Below is a small trained network, with its code and all its weights. Each question gives an input and a class and asks what happens when units are switched off, that is, made to give their printed mean instead of their output.

import numpy as np


def w(rows, s, z=0):
    codes = np.array(rows[::2]) - 128.0
    scale = np.full(codes.shape[1], s)
    scale[-1] = z or s
    return codes * scale


def f(y):
    return y / 2 * (1 + np.tanh(0.7978845608 * (y + 0.044715 * y**3)))


def log_softmax(a):
    a = a - a.max(-1, keepdims=True)
    return a - np.log(np.exp(a).sum(-1, keepdims=True))


def net(x, mask):
    res = np.array(x, float).reshape(1, 3) / 4 @ E
    y = f(res @ A[0][:, :-1].T + A[0][:, -1])
    res = res + np.where(mask, y, B[0][:, -1]) @ B[0][:, :-1]
    return log_softmax(res[-1] @ U[:, :-1].T + U[:, -1])


A, B = {}, {}
E = w([
[192,127,154,75,176,122,66,4],'x0',
[130,94,178,116,100,171,208,91],'x1',
[179,124,169,103,108,185,143,168],'x2',
],0.017)
A[0] = w([
[111,121,80,200,105,61,134,168,148],'n0',
[234,123,230,76,80,176,143,105,92],'n1',
[129,137,94,70,154,112,121,166,65],'n2',
[165,70,146,87,122,129,118,100,36],'n3',
[139,68,159,156,207,150,169,91,255],'n4',
[177,116,144,107,84,185,71,160,85],'n5',
[136,145,132,130,167,100,71,66,76],'n6',
[100,104,125,83,180,91,131,70,204],'n7',
[163,100,205,105,85,108,169,109,149],'n8',
[56,138,78,175,136,37,103,143,87],'n9',
[187,188,101,144,144,161,103,205,109],'n10',
[194,152,160,36,247,154,58,67,211],'n11',
[38,144,43,218,140,81,65,125,172],'n12',
],0.012,0.004)
B[0] = w([
[93,102,62,170,166,145,145,98,190],'n0',
[105,104,72,174,157,209,187,140,213],'n1',
[161,66,73,126,131,146,147,111,138],'n2',
[148,94,49,131,150,171,148,135,163],'n3',
[114,140,133,94,163,142,125,171,175],'n4',
[159,112,218,127,145,85,94,164,155],'n5',
[181,143,67,76,40,113,51,86,183],'n6',
[164,152,139,78,94,76,93,147,179],'n7',
[142,143,105,174,170,118,83,123,177],'n8',
[102,82,77,163,221,175,177,129,191],'n9',
[94,172,188,184,150,102,146,251,166],'n10',
[140,66,49,119,77,145,110,45,254],'n11',
[125,53,62,163,172,192,159,151,210],'n12',
],0.012,0.026)
U = w([
[88,73,60,189,83,237,212,123,197],'0',
[130,255,179,152,126,78,105,223,127],'1',
[230,163,56,42,74,87,2,12,2],'2',
],0.0088,0.0061)

Each question gives the input, the list of numbers given to net, and the class t.
The units are the neurons (one row each of A and B). Each row of codes is followed by its name. A weight is (code - 128) times the scale printed after its matrix; where a second scale follows, it is the last column's (A, B and U).
mask holds one flag per neuron, in row order. A switched-off neuron (its flag False) gives its mean, the last column of its row in B, instead of its output. The means were averaged over made-up inputs and are rounded, as every weight is.
A unit's drop is (log p(t) with every unit on - log p(t) with that unit switched off) / (log p(t) with every unit on - log p(t) with every unit switched off).
The circuit of an input: a set's keep is (log p(t) with only the set's units on - log p(t) with every unit switched off) / (log p(t) with every unit on - log p(t) with every unit switched off). Starting from the 12 units with the biggest drops (on a tie, the unit counted first), units are removed one at a time, each time the one whose removal leaves the highest keep (on an exact tie, the one counted first), for as long as the keep stays at least 0.8.
circuit, biggest first: the units of the circuit, biggest drop first
k most important neurons: the k neurons with the biggest drops, biggest first
drop of u: that unit's drop, to one decimal
input [-8,-8,8], class 1: circuit, biggest first : n10
input [-5,1,6], class 1: 2 most important neurons : n11; n12
input [-7,3,7], class 1: 2 most important neurons : n11; n12
input [3,-8,0], class 2: 2 most important neurons : n6; n1
input [-6,2,7], class 1: 2 most important neurons : n11; n12
input [2,-5,-2], class 2: 2 most important neurons : n1; n6
input [1,-6,6], class 1: 2 most important neurons : n10; n12
input [1,-5,7], class 1: drop of n3 : 0.1
input [2,-6,2], class 2: drop of n6 : 0.0
input [-1,-8,6], class 1: drop of n10 : 0.1
input [-7,2,8], class 1: drop of n10 : 0.1
